Below is a small trained network, with its code and all its weights. Each question gives an input and a target symbol and asks what happens when units are switched off, that is, made to give their printed mean instead of their output.

import numpy as np


def w(rows, s, z=0):
    codes = np.array(rows[::2]) - 128.0
    scale = np.full(codes.shape[1], s)
    scale[-1] = z or s
    return codes * scale


def norm(h):
    return h / np.sqrt((h * h).mean(-1, keepdims=True) + 1e-5)


def f(y):
    return y / 2 * (1 + np.tanh(0.7978845608 * (y + 0.044715 * y**3)))


def softmax(a):
    e = np.exp(a - a.max(-1, keepdims=True))
    return e / e.sum(-1, keepdims=True)


def log_softmax(a):
    a = a - a.max(-1, keepdims=True)
    return a - np.log(np.exp(a).sum(-1, keepdims=True))


def net(x, mask):
    ids = ['Ψαδεζθξσφ'.index(c) for c in x.split()]
    T = len(ids)
    res = E[ids] + P[:T]
    r = norm(res)
    for j in range(3):
        rows = slice(4 * j, 4 * j + 4)
        q, k, v = (r @ M[0][rows].T for M in (Q, K, V))
        z = softmax(np.where(np.tri(T) > 0, q @ k.T / 4**0.5, -1e9)) @ v
        o = O[0][rows]
        res = res + np.where(mask[j], z, o[:, -1]) @ o[:, :-1]
    y = f(norm(res) @ A[0][:, :-1].T + A[0][:, -1])
    res = res + np.where(mask[3:15], y, B[0][:, -1]) @ B[0][:, :-1]
    return log_softmax(norm(res)[-1] @ U[:, :-1].T + U[:, -1])


Q, K, V, O, A, B = {}, {}, {}, {}, {}, {}
E = w([
[247,111,115],'Ψ',
[254,53,83],'α',
[147,94,94],'δ',
[217,125,184],'ε',
[198,145,167],'ζ',
[96,53,94],'θ',
[140,14,92],'ξ',
[139,126,156],'σ',
[202,157,121],'φ',
],0.007)
P = w([
[121,146,87],'0',
[135,56,249],'1',
[103,150,132],'2',
[201,149,111],'3',
[136,59,240],'4',
[104,153,133],'5',
[203,138,99],'6',
[127,58,235],'7',
],0.018)
Q[0] = w([
[39,152,130],'h0',
[61,234,116],'h0',
[127,121,46],'h0',
[107,207,112],'h0',
[102,159,73],'h1',
[130,76,135],'h1',
[135,67,189],'h1',
[128,148,70],'h1',
[96,163,152],'h2',
[156,201,140],'h2',
[122,140,253],'h2',
[157,11,151],'h2',
],0.02)
K[0] = w([
[29,113,171],'h0',
[111,136,248],'h0',
[151,47,162],'h0',
[117,137,186],'h0',
[97,158,136],'h1',
[126,94,236],'h1',
[170,70,182],'h1',
[95,115,121],'h1',
[124,172,142],'h2',
[163,180,180],'h2',
[144,247,22],'h2',
[144,95,20],'h2',
],0.017)
V[0] = w([
[31,151,165],'h0',
[137,72,97],'h0',
[180,151,4],'h0',
[58,216,72],'h0',
[180,68,131],'h1',
[87,139,112],'h1',
[181,69,235],'h1',
[179,133,8],'h1',
[159,253,132],'h2',
[72,176,175],'h2',
[244,131,154],'h2',
[236,178,156],'h2',
],0.014)
O[0] = w([
[65,146,128,57],'h0',
[151,177,117,158],'h0',
[235,108,16,247],'h0',
[86,112,2,140],'h0',
[18,168,132,172],'h1',
[186,121,121,107],'h1',
[34,157,179,200],'h1',
[155,66,85,108],'h1',
[82,31,107,105],'h2',
[28,143,121,90],'h2',
[201,77,229,132],'h2',
[110,61,189,121],'h2',
],0.0086,0.015)
A[0] = w([
[173,186,186,86],'n0',
[118,55,107,26],'n1',
[219,236,139,32],'n2',
[223,87,173,65],'n3',
[120,28,93,16],'n4',
[111,44,167,28],'n5',
[206,44,191,133],'n6',
[15,80,149,3],'n7',
[208,105,173,61],'n8',
[214,87,133,49],'n9',
[130,94,105,49],'n10',
[171,131,5,176],'n11',
],0.014,0.0071)
B[0] = w([
[113,114,232,178],'n0',
[69,164,156,130],'n1',
[50,84,168,230],'n2',
[129,215,17,213],'n3',
[10,235,193,144],'n4',
[76,70,181,147],'n5',
[191,141,86,253],'n6',
[110,108,44,152],'n7',
[93,190,70,185],'n8',
[139,153,59,192],'n9',
[91,159,96,117],'n10',
[199,161,199,247],'n11',
],0.011,0.0078)
U = w([
[214,72,23,215],'Ψ',
[188,152,91,101],'α',
[198,172,143,7],'δ',
[186,36,141,56],'ε',
[135,56,111,171],'ζ',
[95,228,69,3],'θ',
[137,139,205,119],'ξ',
[82,104,9,158],'σ',
[124,78,97,145],'φ',
],0.013,0.0026)

Each question gives the input, a string of symbols that net reads in full, and the target symbol t.
The units are the heads (4 rows each of Q, K, V and O) and the neurons (one row each of A and B). Each row of codes is followed by its name. A weight is (code - 128) times the scale printed after its matrix; where a second scale follows, it is the last column's (O, A, B and U).
mask holds one flag per unit, heads first, then neurons. A switched-off unit (its flag False) gives its mean, the last column of its rows in O or B, instead of its output. The means were averaged over made-up inputs and are rounded, as every weight is.
A unit's drop is (log p(t) with every unit on - log p(t) with that unit switched off) / (log p(t) with every unit on - log p(t) with every unit switched off).
The circuit of an input: a set's keep is (log p(t) with only the set's units on - log p(t) with every unit switched off) / (log p(t) with every unit on - log p(t) with every unit switched off). Starting from the 12 units with the biggest drops (on a tie, the unit counted first), units are removed one at a time, each time the one whose removal leaves the highest keep (on an exact tie, the one counted first), for as long as the keep stays at least 0.8.
circuit, biggest first: the units of the circuit, biggest drop first
heads that matter: for each layer, one digit per head in row order, 1 if its drop is at least 0.15 and else 0, layers parted by /
drop when u is switched off: that unit's drop, to one decimal
input ξ ξ ε σ ξ δ ξ σ, target ξ: circuit, biggest first : h1
input σ Ψ σ ε α, target σ: circuit, biggest first : h1, h0
input θ Ψ ξ ξ ξ Ψ ξ θ, target θ: heads that matter : 011
input ξ ε ξ θ ξ σ θ ζ, target ξ: heads that matter : 010
input σ ξ ξ ξ ξ, target σ: heads that matter : 000
input θ ε σ φ ζ ξ σ α, target θ: heads that matter : 011
input Ψ Ψ ξ σ Ψ ξ ξ ζ, target Ψ: circuit, biggest first : h2, n11, n3
input θ σ σ ε Ψ ζ ε ε, target θ: heads that matter : 111
input ξ ζ ξ ξ ξ φ, target ε: circuit, biggest first : h0, h2, h1
input ξ ξ ε ξ φ, target ξ: heads that matter : 010
input ζ ξ φ, target ε: circuit, biggest first : h2, h0, h1
input ε ξ σ, target σ: heads that matter : 100
input ξ ε ξ ζ ξ θ ξ ε, target ξ: heads that matter : 010
input ε ξ ζ ξ σ σ Ψ δ, target ε: circuit, biggest first : h2
input σ ζ ε ζ ξ ξ σ θ, target σ: heads that matter : 000
input σ α φ σ σ Ψ σ δ, target σ: heads that matter : 000
input σ ξ α Ψ δ ξ, target θ: heads that matter : 001
input σ ξ ξ ξ ξ σ, target σ: heads that matter : 101
input ξ σ ξ Ψ ε, target ξ: drop when h1 is switched off : 1.5
input σ ξ θ, target ξ: drop when h0 is switched off : 0.8
input ξ ξ α ξ ξ, target ξ: drop when h1 is switched off : 1.2
input σ φ ξ θ σ Ψ ξ ε, target σ: drop when h0 is switched off : 0.2
